Here is a tiny trained network, its code and every weight. The questions are about switching its units off for an input and a class, where a switched-off unit gives its printed mean instead of its output.

import numpy as np


def w(rows, s, z=0):
    codes = np.array(rows[::2]) - 128.0
    scale = np.full(codes.shape[1], s)
    scale[-1] = z or s
    return codes * scale


def f(y):
    return y / 2 * (1 + np.tanh(0.7978845608 * (y + 0.044715 * y**3)))


def log_softmax(a):
    a = a - a.max(-1, keepdims=True)
    return a - np.log(np.exp(a).sum(-1, keepdims=True))


def net(x, mask):
    res = np.array(x, float).reshape(1, 3) / 4 @ E
    y = f(res @ A[0][:, :-1].T + A[0][:, -1])
    res = res + np.where(mask, y, B[0][:, -1]) @ B[0][:, :-1]
    return log_softmax(res[-1] @ U[:, :-1].T + U[:, -1])


A, B = {}, {}
E = w([
[6,75,146,181,209],'x0',
[228,105,86,140,246],'x1',
[134,155,178,3,199],'x2',
],0.012)
A[0] = w([
[163,70,180,2,130,67],'neuron 0',
[119,113,168,156,153,38],'neuron 1',
[143,122,143,119,144,235],'neuron 2',
[104,149,195,24,170,17],'neuron 3',
[181,86,128,146,251,130],'neuron 4',
[44,55,113,43,188,117],'neuron 5',
[71,154,174,148,78,149],'neuron 6',
[54,80,141,85,32,12],'neuron 7',
[82,112,161,149,174,48],'neuron 8',
[176,119,94,33,77,73],'neuron 9',
[65,59,156,211,168,148],'neuron 10',
[21,99,73,140,173,157],'neuron 11',
[223,71,64,163,195,2],'neuron 12',
[90,76,140,81,74,249],'neuron 13',
[101,104,90,189,131,44],'neuron 14',
[122,160,199,63,201,108],'neuron 15',
[140,109,80,200,88,34],'neuron 16',
[193,173,118,58,90,90],'neuron 17',
[24,145,151,98,223,66],'neuron 18',
[91,156,226,122,80,81],'neuron 19',
[179,94,156,58,228,115],'neuron 20',
[202,201,82,137,47,71],'neuron 21',
[67,180,159,58,100,141],'neuron 22',
[73,196,135,113,97,106],'neuron 23',
[125,73,56,197,75,72],'neuron 24',
[150,79,66,220,75,24],'neuron 25',
[109,162,135,62,168,121],'neuron 26',
[104,98,155,160,172,40],'neuron 27',
[70,47,146,135,164,98],'neuron 28',
[152,128,88,255,90,208],'neuron 29',
],0.0099,0.0083)
B[0] = w([
[95,150,161,132,133,188],'neuron 0',
[121,162,128,238,132,129],'neuron 1',
[123,129,110,83,104,184],'neuron 2',
[54,143,161,178,202,181],'neuron 3',
[133,95,71,136,118,235],'neuron 4',
[137,159,162,120,104,199],'neuron 5',
[132,116,87,125,135,197],'neuron 6',
[140,108,81,246,156,181],'neuron 7',
[147,161,131,191,110,157],'neuron 8',
[146,173,152,177,89,181],'neuron 9',
[166,154,131,118,77,233],'neuron 10',
[177,151,136,113,82,221],'neuron 11',
[131,92,81,190,125,196],'neuron 12',
[147,110,96,94,116,207],'neuron 13',
[100,158,127,148,139,159],'neuron 14',
[80,141,136,111,144,200],'neuron 15',
[64,127,161,174,160,169],'neuron 16',
[143,157,137,142,91,196],'neuron 17',
[150,157,151,156,100,201],'neuron 18',
[144,97,99,167,150,171],'neuron 19',
[81,93,109,128,133,227],'neuron 20',
[169,174,136,166,67,207],'neuron 21',
[77,72,81,109,155,186],'neuron 22',
[121,107,87,151,125,164],'neuron 23',
[66,134,159,119,162,195],'neuron 24',
[52,149,152,137,175,190],'neuron 25',
[92,135,137,114,133,174],'neuron 26',
[143,142,129,196,115,149],'neuron 27',
[174,153,137,137,93,186],'neuron 28',
[69,133,150,53,151,253],'neuron 29',
],0.014)
U = w([
[70,123,152,121,149,148],'0',
[150,163,140,142,106,110],'1',
[111,56,78,152,137,87],'2',
[144,78,122,7,115,255],'3',
[136,93,157,131,153,68],'4',
],0.022,0.0089)

Each question gives the input, the list of numbers given to net, and the class t.
The units are the neurons (one row each of A and B). Each row of codes is followed by its name. A weight is (code - 128) times the scale printed after its matrix; where a second scale follows, it is the last column's (A, B and U).
mask holds one flag per neuron, in row order. A switched-off neuron (its flag False) gives its mean, the last column of its row in B, instead of its output. The means were averaged over made-up inputs and are rounded, as every weight is.
A unit's drop is (log p(t) with every unit on - log p(t) with that unit switched off) / (log p(t) with every unit on - log p(t) with every unit switched off).
The circuit of an input: a set's keep is (log p(t) with only the set's units on - log p(t) with every unit switched off) / (log p(t) with every unit on - log p(t) with every unit switched off). Starting from the 12 units with the biggest drops (on a tie, the unit counted first), units are removed one at a time, each time the one whose removal leaves the highest keep (on an exact tie, the one counted first), for as long as the keep stays at least 0.8.
circuit, biggest first: the units of the circuit, biggest drop first
unit that matters most: the unit with the biggest drop
top k neurons: the k neurons with the biggest drops, biggest first
drop when u is switched off: that unit's drop, to one decimal
input [-7,-8,5], class 2: unit that matters most -> neuron 22
input [-1,4,0], class 2: top 3 neurons -> [neuron 29; neuron 11; neuron 10]
input [6,8,4], class 2: top 3 neurons -> [neuron 4; neuron 20; neuron 12]
input [5,5,3], class 1: top 2 neurons -> [neuron 5; neuron 18]
input [5,0,-4], class 1: top 2 neurons -> [neuron 10; neuron 11]
input [-2,-8,-8], class 0: top 2 neurons -> [neuron 29; neuron 25]
input [-1,-7,-6], class 2: top 2 neurons -> [neuron 7; neuron 6]
input [8,2,-8], class 0: top 3 neurons -> [neuron 29; neuron 25; neuron 24]
input [-8,5,8], class 0: top 2 neurons -> [neuron 20; neuron 3]
input [-8,-1,-8], class 0: top 4 neurons -> [neuron 29; neuron 25; neuron 24; neuron 16]
input [1,-8,-3], class 2: drop when neuron 27 is switched off -> 0.0
input [7,2,-5], class 1: drop when neuron 11 is switched off -> 0.1
input [-3,-4,2], class 2: drop when neuron 29 is switched off -> 0.5
input [-3,3,4], class 0: circuit, biggest first -> [neuron 10]
